[[146 155]
 [135 153]
 [125 150]
 [131 145]
 [128 109]
 [134 112]]
->
[[128 109]
 [134 112]
 [131 145]
 [125 150]
 [135 153]
 [146 155]]

[[128 105 122 120 133 123 123 134 117 121 148 110 113]
 [139 143 119 112 126 142 126 141 129 110 111 132 125]
 [109 133 116 121 138 133 122 124 120 124 141 116 112]
 [127 112 132 134 141 142 120 118 120 131 128 122 118]
 [139 136  98 113 134 148 127 128 121 114 128 124 117]
 [117 131 145 137 127 109 130 128 131 139 138 126 134]
 [110 144 138 124 138 130 118 128 128 125 121 133 126]]
->
[[128 105 122 120 133 123 123 134 117 121 148 110 113]
 [127 112 132 134 141 142 120 118 120 131 128 122 118]
 [117 131 145 137 127 109 130 128 131 139 138 126 134]
 [109 133 116 121 138 133 122 124 120 124 141 116 112]
 [139 136  98 113 134 148 127 128 121 114 128 124 117]
 [139 143 119 112 126 142 126 141 129 110 111 132 125]
 [110 144 138 124 138 130 118 128 128 125 121 133 126]]

[[110 140 118 112 114 127 111 137 123 112]
 [154 126 120 139 144 123 149 120 141 106]]
->
[[154 126 120 139 144 123 149 120 141 106]
 [110 140 118 112 114 127 111 137 123 112]]

[[148 131 149 144 145 144 123 122 140 136 139 111 126 131]
 [126 118 102 113 125 129 119 127 108 132 103 121 131 120]]
->
[[126 118 102 113 125 129 119 127 108 132 103 121 131 120]
 [148 131 149 144 145 144 123 122 140 136 139 111 126 131]]

[[154 114]
 [145 104]
 [147 141]]
->
[[145 104]
 [154 114]
 [147 141]]

[[123 120 127 115 133 126 137 133]
 [115 111 109 134 127 105 117 138]]
->
[[115 111 109 134 127 105 117 138]
 [123 120 127 115 133 126 137 133]]

[[144 117 144 145 147 125 112 125 123 118 130 136 126]
 [118 122 121 137 139 137 121 120 128 133 127 138 120]
 [124 110 111 141 146 116 153 111 119 108 131 133 134]
 [112 132 109 131 131 143 136 124 129 141 127 135 128]]
->
[[124 110 111 141 146 116 153 111 119 108 131 133 134]
 [144 117 144 145 147 125 112 125 123 118 130 136 126]
 [118 122 121 137 139 137 121 120 128 133 127 138 120]
 [112 132 109 131 131 143 136 124 129 141 127 135 128]]
---
[[148 113 116 121 122 124 135]
 [122 142 124 137 134 129 128]
 [115 123 154 120 116 137 118]
 [132 139 120 149 134 134 133]
 [127 135 116 131 139 125 124]
 [133 139 136 145 126 155 117]
 [143 112 112 117 122 112 143]
 [125 119 130 132 126 128 129]
 [128 144 123 137 119 133 134]]
->
[[135 148 113 116 121 122 124]
 [128 122 142 124 137 134 129]
 [118 115 123 154 120 116 137]
 [133 132 139 120 149 134 134]
 [124 127 135 116 131 139 125]
 [117 133 139 136 145 126 155]
 [143 143 112 112 117 122 112]
 [129 125 119 130 132 126 128]
 [134 128 144 123 137 119 133]]

[[130 135 146 149 139 131 129 128 137 128 128 129 128 122 129]
 [128 129 129 120 129 132 140 149 146 138 127 128 128 127 118]
 [128 128 129 128 133 128 128 130 128 129 125 144 153 142 133]]
->
[[129 130 135 146 149 139 131 129 128 137 128 128 129 128 122]
 [118 128 129 129 120 129 132 140 149 146 138 127 128 128 127]
 [133 128 128 129 128 133 128 128 130 128 129 125 144 153 142]]

[[132 151 146 118]
 [134 148 129 140]]
->
[[118 132 151 146]
 [140 134 148 129]]

[[113 112 141 127 147 121 113 147 142 146 144 116 122 132]
 [135 111 144 131 123 108 138 131 135 131 129 132 132 143]
 [146 118 119 121 132 142 107 139 136 111 143 116 140 112]]
->
[[132 113 112 141 127 147 121 113 147 142 146 144 116 122]
 [143 135 111 144 131 123 108 138 131 135 131 129 132 132]
 [112 146 118 119 121 132 142 107 139 136 111 143 116 140]]

[[131 121 129 121 127 133 138 133 138 131 136 129 119]
 [134 130 131 129 133 148 132 139 136 137 118 135 126]
 [110 141 145 140 103 129 138 135 147 113 140 115 131]
 [134 147 149 148 136 118 105 119 142 140 119 131 142]]
->
[[119 131 121 129 121 127 133 138 133 138 131 136 129]
 [126 134 130 131 129 133 148 132 139 136 137 118 135]
 [131 110 141 145 140 103 129 138 135 147 113 140 115]
 [142 134 147 149 148 136 118 105 119 142 140 119 131]]

[[126 125 132 120 132 126 133 126 131 126]
 [122 134 118 112 118 112 114 110 122 138]
 [128 130 126 138 122 135 127 136 126 129]
 [129 126 126 128 135 124 126 126 138 120]
 [119 116 125 126 139 126 121 126 142 153]
 [136 130 133 132 120 130 136 132 120 110]
 [130 130 124 130 124 126 122 126 130 129]
 [128 123 129 121 137 123 129 123 140 126]
 [132 120 134 128 136 131 134 131 141 127]]
->
[[126 126 125 132 120 132 126 133 126 131]
 [138 122 134 118 112 118 112 114 110 122]
 [129 128 130 126 138 122 135 127 136 126]
 [120 129 126 126 128 135 124 126 126 138]
 [153 119 116 125 126 139 126 121 126 142]
 [110 136 130 133 132 120 130 136 132 120]
 [129 130 130 124 130 124 126 122 126 130]
 [126 128 123 129 121 137 123 129 123 140]
 [127 132 120 134 128 136 131 134 131 141]]
---
[[130 118 136 118 121]
 [128 151 129 135 123]
 [122 115 155 101 123]
 [147 141 136 124 128]
 [134 147 146 141 121]
 [137 131 132 131 119]]
->
[[122 115 155 101 123]
 [128 151 129 135 123]
 [130 118 136 118 121]
 [134 147 146 141 121]
 [137 131 132 131 119]
 [147 141 136 124 128]]

[[130 123 129 124 130 122 120 122 126 131 123 134 127 126]
 [131 122 114 120 142 140 144 134 120 131 134 123 124 136]
 [107 119 119 120 102 128 147 134 119 104 142 120 121 121]
 [132 128 129 129 138 114 116 116 124 133 127 128 132 130]
 [133 127 127 129 131 123 118 123 119 136 119 143 130 124]
 [118 118 110 119 124 124 135 125 105 114 131 122 126 132]]
->
[[107 119 119 120 102 128 147 134 119 104 142 120 121 121]
 [118 118 110 119 124 124 135 125 105 114 131 122 126 132]
 [130 123 129 124 130 122 120 122 126 131 123 134 127 126]
 [131 122 114 120 142 140 144 134 120 131 134 123 124 136]
 [132 128 129 129 138 114 116 116 124 133 127 128 132 130]
 [133 127 127 129 131 123 118 123 119 136 119 143 130 124]]

[[120 152 133 135 122 102 128 124 122 127 127 118]
 [133 120 127 119 146 134 131 129 134 125 130 129]
 [128 121 123 127 128 136 125 128 131 129 123 130]
 [129 123 129 128 131 141 129 126 125 130 126 138]
 [130 120 134 132 137 127 127 126 131 128 133 126]
 [115 138 128 126 146 122 118 134 137 121 127 119]
 [136 137 112 112 139 123 133 137 146 125 117 128]]
->
[[115 138 128 126 146 122 118 134 137 121 127 119]
 [120 152 133 135 122 102 128 124 122 127 127 118]
 [128 121 123 127 128 136 125 128 131 129 123 130]
 [129 123 129 128 131 141 129 126 125 130 126 138]
 [130 120 134 132 137 127 127 126 131 128 133 126]
 [133 120 127 119 146 134 131 129 134 125 130 129]
 [136 137 112 112 139 123 133 137 146 125 117 128]]

[[124 139]
 [119 148]
 [132 113]
 [122 110]
 [134 151]
 [106 138]
 [128 113]]
->
[[106 138]
 [119 148]
 [122 110]
 [124 139]
 [128 113]
 [132 113]
 [134 151]]

[[147 150 119 125 110]
 [137 138 126 122 140]
 [156 133 107 124 127]
 [149 146 115 130 109]]
->
[[137 138 126 122 140]
 [147 150 119 125 110]
 [149 146 115 130 109]
 [156 133 107 124 127]]

[[142 117 114 135 109 110]
 [102 153 131 143 109 131]]
->
[[102 153 131 143 109 131]
 [142 117 114 135 109 110]]

[[141 135 123 111 155 116 131 135 123 100]
 [116 130 113 145 109 118 108 137 150 101]
 [108 156 120 103 116 132 111 154 114 126]]
->
[[108 156 120 103 116 132 111 154 114 126]
 [116 130 113 145 109 118 108 137 150 101]
 [141 135 123 111 155 116 131 135 123 100]]
---
[[136 134 142 122]
 [144 135 142 122]
 [138 134 136 122]
 [123 128 142 102]]
->
[136 135 136 102]

[[127 125 130]
 [136 143 100]]
->
[127 143]

[[115 129]
 [147 134]
 [151 154]]
->
[115 134]

[[135 128 132]
 [123 153 117]]
->
[135 153]

[[115 141 129 124]
 [126 119 128 152]]
->
[115 119]

[[140 152 134 135 118]
 [116 138 125 118 125]]
->
[140 138]

[[102  99 109]
 [134 125 126]
 [112 118 116]
 [132 139 124]
 [137 139 126]]
->
[102 125 116]
